Below is a small trained network, with its code and all its weights. Each question gives an input and a class and asks what happens when units are switched off, that is, made to give their printed mean instead of their output.

import numpy as np


def w(rows, s, z=0):
    codes = np.array(rows[::2]) - 128.0
    scale = np.full(codes.shape[1], s)
    scale[-1] = z or s
    return codes * scale


def f(y):
    return y / 2 * (1 + np.tanh(0.7978845608 * (y + 0.044715 * y**3)))


def log_softmax(a):
    a = a - a.max(-1, keepdims=True)
    return a - np.log(np.exp(a).sum(-1, keepdims=True))


def net(x, mask):
    res = np.array(x, float).reshape(1, 8) / 4 @ E
    y = f(res @ A[0][:, :-1].T + A[0][:, -1])
    res = res + np.where(mask, y, B[0][:, -1]) @ B[0][:, :-1]
    return log_softmax(res[-1] @ U[:, :-1].T + U[:, -1])


A, B = {}, {}
E = w([
[16,74,74],'x0',
[163,133,82],'x1',
[99,164,76],'x2',
[115,122,217],'x3',
[134,103,190],'x4',
[129,57,88],'x5',
[52,89,254],'x6',
[255,78,100],'x7',
],0.0061)
A[0] = w([
[92,134,104,69],'neuron 1',
[45,110,59,80],'neuron 2',
[103,159,103,44],'neuron 3',
[160,217,214,254],'neuron 4',
[70,54,21,168],'neuron 5',
[87,234,12,232],'neuron 6',
[92,164,119,254],'neuron 7',
],0.011,0.0083)
B[0] = w([
[152,12,172,126],'neuron 1',
[221,65,252,166],'neuron 2',
[178,59,201,121],'neuron 3',
[230,221,2,219],'neuron 4',
[7,172,136,217],'neuron 5',
[141,209,55,253],'neuron 6',
[52,88,49,209],'neuron 7',
],0.013,0.012)
U = w([
[255,44,150,38],'0',
[124,104,80,241],'1',
[86,20,163,3],'2',
],0.0087,0.0061)

Each question gives the input, the list of numbers given to net, and the class t.
The units are the neurons (one row each of A and B). Each row of codes is followed by its name. A weight is (code - 128) times the scale printed after its matrix; where a second scale follows, it is the last column's (A, B and U).
mask holds one flag per neuron, in row order. A switched-off neuron (its flag False) gives its mean, the last column of its row in B, instead of its output. The means were averaged over made-up inputs and are rounded, as every weight is.
A unit's drop is (log p(t) with every unit on - log p(t) with that unit switched off) / (log p(t) with every unit on - log p(t) with every unit switched off).
The circuit of an input: a set's keep is (log p(t) with only the set's units on - log p(t) with every unit switched off) / (log p(t) with every unit on - log p(t) with every unit switched off). Starting from all 7 units, units are removed one at a time, each time the one whose removal leaves the highest keep (on an exact tie, the one counted first), for as long as the keep stays at least 0.8.
circuit, biggest first: the units of the circuit, biggest drop first
top k neurons: the k neurons with the biggest drops, biggest first
drop when u is switched off: that unit's drop, to one decimal
input [6,2,6,3,8,2,7,3], class 2: circuit, biggest first	neuron 6; neuron 4
input [-2,6,-7,-1,-1,0,-3,4], class 0: top 3 neurons	neuron 5; neuron 7; neuron 6
input [-7,3,-2,-1,3,-3,-4,1], class 0: top 2 neurons	neuron 5; neuron 7
input [-6,7,-7,-5,7,3,-7,-3], class 0: top 2 neurons	neuron 5; neuron 7
input [5,8,1,7,6,5,2,5], class 2: circuit, biggest first	neuron 4; neuron 6
input [8,-2,-1,3,7,5,-6,-4], class 2: circuit, biggest first	neuron 4; neuron 2
input [5,-2,1,1,-1,1,3,4], class 2: circuit, biggest first	neuron 4; neuron 6
input [6,-2,-5,-4,-2,6,0,-4], class 2: circuit, biggest first	neuron 4; neuron 2
input [-4,8,-8,1,0,2,-7,8], class 0: top 2 neurons	neuron 5; neuron 7
input [-6,-4,-8,1,-7,-1,-4,2], class 0: top 3 neurons	neuron 5; neuron 6; neuron 7
input [3,7,5,1,-2,7,3,6], class 2: top 3 neurons	neuron 4; neuron 6; neuron 5
input [0,5,-2,-4,0,5,6,-5], class 2: drop when neuron 2 is switched off	0.0
input [-8,5,1,-5,4,0,1,7], class 0: drop when neuron 5 is switched off	0.4
input [8,-3,-3,8,7,7,6,-3], class 2: drop when neuron 4 is switched off	0.2
input [1,0,-5,0,7,-3,5,3], class 0: drop when neuron 5 is switched off	0.8
